Below is a small trained network, with its code and all its weights. Each question gives an input and a class and asks what happens when units are switched off, that is, made to give their printed mean instead of their output.

import numpy as np


def w(rows, s, z=0):
    codes = np.array(rows[::2]) - 128.0
    scale = np.full(codes.shape[1], s)
    scale[-1] = z or s
    return codes * scale


def f(y):
    return y / 2 * (1 + np.tanh(0.7978845608 * (y + 0.044715 * y**3)))


def log_softmax(a):
    a = a - a.max(-1, keepdims=True)
    return a - np.log(np.exp(a).sum(-1, keepdims=True))


def net(x, mask):
    res = np.array(x, float).reshape(1, 5) / 4 @ E
    y = f(res @ A[0][:, :-1].T + A[0][:, -1])
    res = res + np.where(mask, y, B[0][:, -1]) @ B[0][:, :-1]
    return log_softmax(res[-1] @ U[:, :-1].T + U[:, -1])


A, B = {}, {}
E = w([
[36,170,103,199,99,163,68,148],'x0',
[197,77,105,171,200,189,87,127],'x1',
[71,158,191,173,229,71,122,132],'x2',
[221,197,204,117,87,127,65,160],'x3',
[141,186,104,119,130,116,102,1],'x4',
],0.0098)
A[0] = w([
[136,61,121,138,115,84,143,221,62],'neuron 1',
[196,97,171,101,163,112,180,83,88],'neuron 2',
[77,187,72,205,93,216,75,176,60],'neuron 3',
[201,69,121,180,160,152,115,118,90],'neuron 4',
[131,114,155,145,134,170,164,199,81],'neuron 5',
[144,166,63,86,158,84,108,2,108],'neuron 6',
[132,77,75,86,44,162,114,110,69],'neuron 7',
[159,118,146,110,148,121,198,115,38],'neuron 8',
[121,151,153,170,193,59,104,105,99],'neuron 9',
[131,84,124,118,121,97,155,209,95],'neuron 10',
[119,104,124,106,120,113,119,227,117],'neuron 11',
[146,166,114,130,122,153,127,41,53],'neuron 12',
[78,80,43,127,154,121,145,92,84],'neuron 13',
[97,153,181,175,243,63,142,157,138],'neuron 14',
[99,135,151,108,64,48,130,88,107],'neuron 15',
[150,114,44,89,68,193,147,151,107],'neuron 16',
[100,84,195,153,156,38,82,129,105],'neuron 17',
[210,119,134,69,136,72,232,114,77],'neuron 18',
[109,123,177,167,167,85,138,121,47],'neuron 19',
[83,176,182,89,79,105,214,169,82],'neuron 20',
[83,163,158,129,203,109,147,146,101],'neuron 21',
[174,111,124,211,169,173,77,126,109],'neuron 22',
[160,158,214,103,94,108,49,191,65],'neuron 23',
[163,104,108,154,188,187,78,132,50],'neuron 24',
[67,52,81,125,143,97,194,123,105],'neuron 25',
[139,61,92,72,21,140,94,166,86],'neuron 26',
[131,129,108,99,110,170,130,130,3],'neuron 27',
[75,132,136,167,103,185,112,189,88],'neuron 28',
[162,184,144,109,110,108,75,144,87],'neuron 29',
[175,168,200,89,98,129,82,132,44],'neuron 30',
[66,175,136,162,64,125,127,144,59],'neuron 31',
[182,167,187,158,78,150,63,174,90],'neuron 32',
[41,143,169,79,46,79,154,135,75],'neuron 33',
[80,107,94,119,136,159,196,110,110],'neuron 34',
[83,116,85,138,153,139,172,126,68],'neuron 35',
[139,136,37,100,61,157,117,122,81],'neuron 36',
[102,163,147,140,191,118,142,143,81],'neuron 37',
[125,110,128,126,128,128,157,210,101],'neuron 38',
[95,136,55,123,156,136,174,147,68],'neuron 39',
[106,135,171,48,74,65,182,105,94],'neuron 40',
[108,80,159,125,139,154,162,194,99],'neuron 41',
[94,167,70,232,89,117,42,79,79],'neuron 42',
[161,75,120,156,174,150,81,124,70],'neuron 43',
[163,109,102,55,184,93,161,181,113],'neuron 44',
],0.0097,0.0057)
B[0] = w([
[93,146,175,138,96,98,70,74,187],'neuron 1',
[107,50,194,78,172,104,182,163,203],'neuron 2',
[100,44,218,21,207,71,222,170,230],'neuron 3',
[64,124,61,100,178,157,101,112,178],'neuron 4',
[95,162,152,142,127,101,66,61,169],'neuron 5',
[61,121,204,201,33,63,20,49,254],'neuron 6',
[175,232,191,89,118,209,121,168,207],'neuron 7',
[129,132,173,69,203,76,163,157,152],'neuron 8',
[172,143,185,92,61,199,121,139,186],'neuron 9',
[88,122,185,124,103,63,59,41,184],'neuron 10',
[88,124,155,163,84,94,38,48,195],'neuron 11',
[67,152,189,142,110,89,36,79,178],'neuron 12',
[213,174,115,201,149,70,177,140,208],'neuron 13',
[183,148,143,85,37,220,122,156,241],'neuron 14',
[91,95,68,150,169,176,96,93,200],'neuron 15',
[150,200,159,84,61,204,126,174,226],'neuron 16',
[133,196,130,82,45,186,156,146,183],'neuron 17',
[77,58,180,64,188,95,221,177,240],'neuron 18',
[161,214,148,77,98,180,138,124,157],'neuron 19',
[108,89,30,121,207,179,68,66,222],'neuron 20',
[155,218,132,90,69,193,140,162,185],'neuron 21',
[93,85,35,107,197,155,113,130,188],'neuron 22',
[201,164,65,186,159,86,173,145,224],'neuron 23',
[99,122,56,121,230,187,107,79,170],'neuron 24',
[197,164,92,211,132,70,163,152,222],'neuron 25',
[162,187,140,89,74,188,117,133,229],'neuron 26',
[142,254,157,60,214,127,125,68,126],'neuron 27',
[81,88,209,98,143,71,164,96,191],'neuron 28',
[174,145,104,201,153,81,139,132,179],'neuron 29',
[164,191,113,176,158,65,174,154,195],'neuron 30',
[76,71,111,86,222,120,189,149,179],'neuron 31',
[201,166,90,195,134,50,168,154,221],'neuron 32',
[107,107,53,125,225,198,108,110,226],'neuron 33',
[213,192,90,196,153,88,174,169,190],'neuron 34',
[215,174,113,152,168,87,152,140,165],'neuron 35',
[156,179,145,93,68,192,134,126,205],'neuron 36',
[136,187,152,107,111,185,149,152,159],'neuron 37',
[89,133,184,165,119,106,46,70,179],'neuron 38',
[186,168,112,159,152,68,152,135,161],'neuron 39',
[90,92,49,89,165,154,125,111,232],'neuron 40',
[80,170,139,160,101,91,68,88,182],'neuron 41',
[84,70,193,72,123,54,152,179,210],'neuron 42',
[99,137,38,98,206,166,94,105,161],'neuron 43',
[113,83,165,123,135,119,146,133,185],'neuron 44',
],0.0073,0.0088)
U = w([
[163,201,178,67,74,237,134,157,113],'0',
[208,175,101,225,165,41,173,151,113],'1',
[74,62,223,27,185,69,192,164,109],'2',
[60,149,203,165,99,69,15,41,120],'3',
[78,114,11,92,217,199,92,97,116],'4',
[119,50,122,169,60,160,136,180,255],'5',
],0.011,0.021)

Each question gives the input, the list of numbers given to net, and the class t.
The units are the neurons (one row each of A and B). Each row of codes is followed by its name. A weight is (code - 128) times the scale printed after its matrix; where a second scale follows, it is the last column's (A, B and U).
mask holds one flag per neuron, in row order. A switched-off neuron (its flag False) gives its mean, the last column of its row in B, instead of its output. The means were averaged over made-up inputs and are rounded, as every weight is.
A unit's drop is (log p(t) with every unit on - log p(t) with that unit switched off) / (log p(t) with every unit on - log p(t) with every unit switched off).
The circuit of an input: a set's keep is (log p(t) with only the set's units on - log p(t) with every unit switched off) / (log p(t) with every unit on - log p(t) with every unit switched off). Starting from the 12 units with the biggest drops (on a tie, the unit counted first), units are removed one at a time, each time the one whose removal leaves the highest keep (on an exact tie, the one counted first), for as long as the keep stays at least 0.8.
units of the circuit, in order: the units of the circuit, biggest drop first
top k neurons: the k neurons with the biggest drops, biggest first
drop of u: that unit's drop, to one decimal
input [2,4,0,5,-4], class 1: units of the circuit, in order -> [neuron 32]
input [-1,-8,-3,-2,-6], class 4: top 2 neurons -> [neuron 33; neuron 20]
input [6,-4,-5,6,6], class 1: top 2 neurons -> [neuron 32; neuron 29]
input [0,4,-1,-7,7], class 1: top 4 neurons -> [neuron 13; neuron 34; neuron 25; neuron 35]
input [-5,4,-5,-3,0], class 0: top 3 neurons -> [neuron 16; neuron 3; neuron 7]
input [8,0,-6,-3,8], class 2: top 3 neurons -> [neuron 3; neuron 42; neuron 31]
input [8,-3,8,1,-6], class 0: top 2 neurons -> [neuron 14; neuron 21]
input [-5,8,-5,-8,-6], class 1: top 3 neurons -> [neuron 25; neuron 13; neuron 34]
input [-6,7,3,-8,-4], class 1: top 2 neurons -> [neuron 25; neuron 13]
input [6,3,6,8,-7], class 1: top 2 neurons -> [neuron 23; neuron 32]
input [1,-8,8,8,-8], class 0: top 4 neurons -> [neuron 14; neuron 17; neuron 21; neuron 6]
input [-4,8,-7,1,-2], class 4: top 3 neurons -> [neuron 4; neuron 24; neuron 43]
input [-6,5,-8,-7,6], class 0: top 2 neurons -> [neuron 16; neuron 7]
input [-1,8,0,-4,-7], class 4: units of the circuit, in order -> [neuron 24]
input [6,7,5,1,0], class 4: top 4 neurons -> [neuron 22; neuron 24; neuron 43; neuron 18]
input [-5,7,-5,8,-8], class 1: top 2 neurons -> [neuron 32; neuron 23]
input [5,6,-4,3,-1], class 4: top 3 neurons -> [neuron 22; neuron 24; neuron 18]
input [6,-6,-5,3,-5], class 2: drop of neuron 3 -> 1.4
input [-5,7,7,4,-4], class 0: drop of neuron 17 -> 0.2
input [-7,-6,8,-1,5], class 0: units of the circuit, in order -> [neuron 14]
input [1,8,-7,-2,8], class 3: drop of neuron 14 -> 0.1
input [6,6,1,-5,4], class 2: drop of neuron 6 -> 0.0
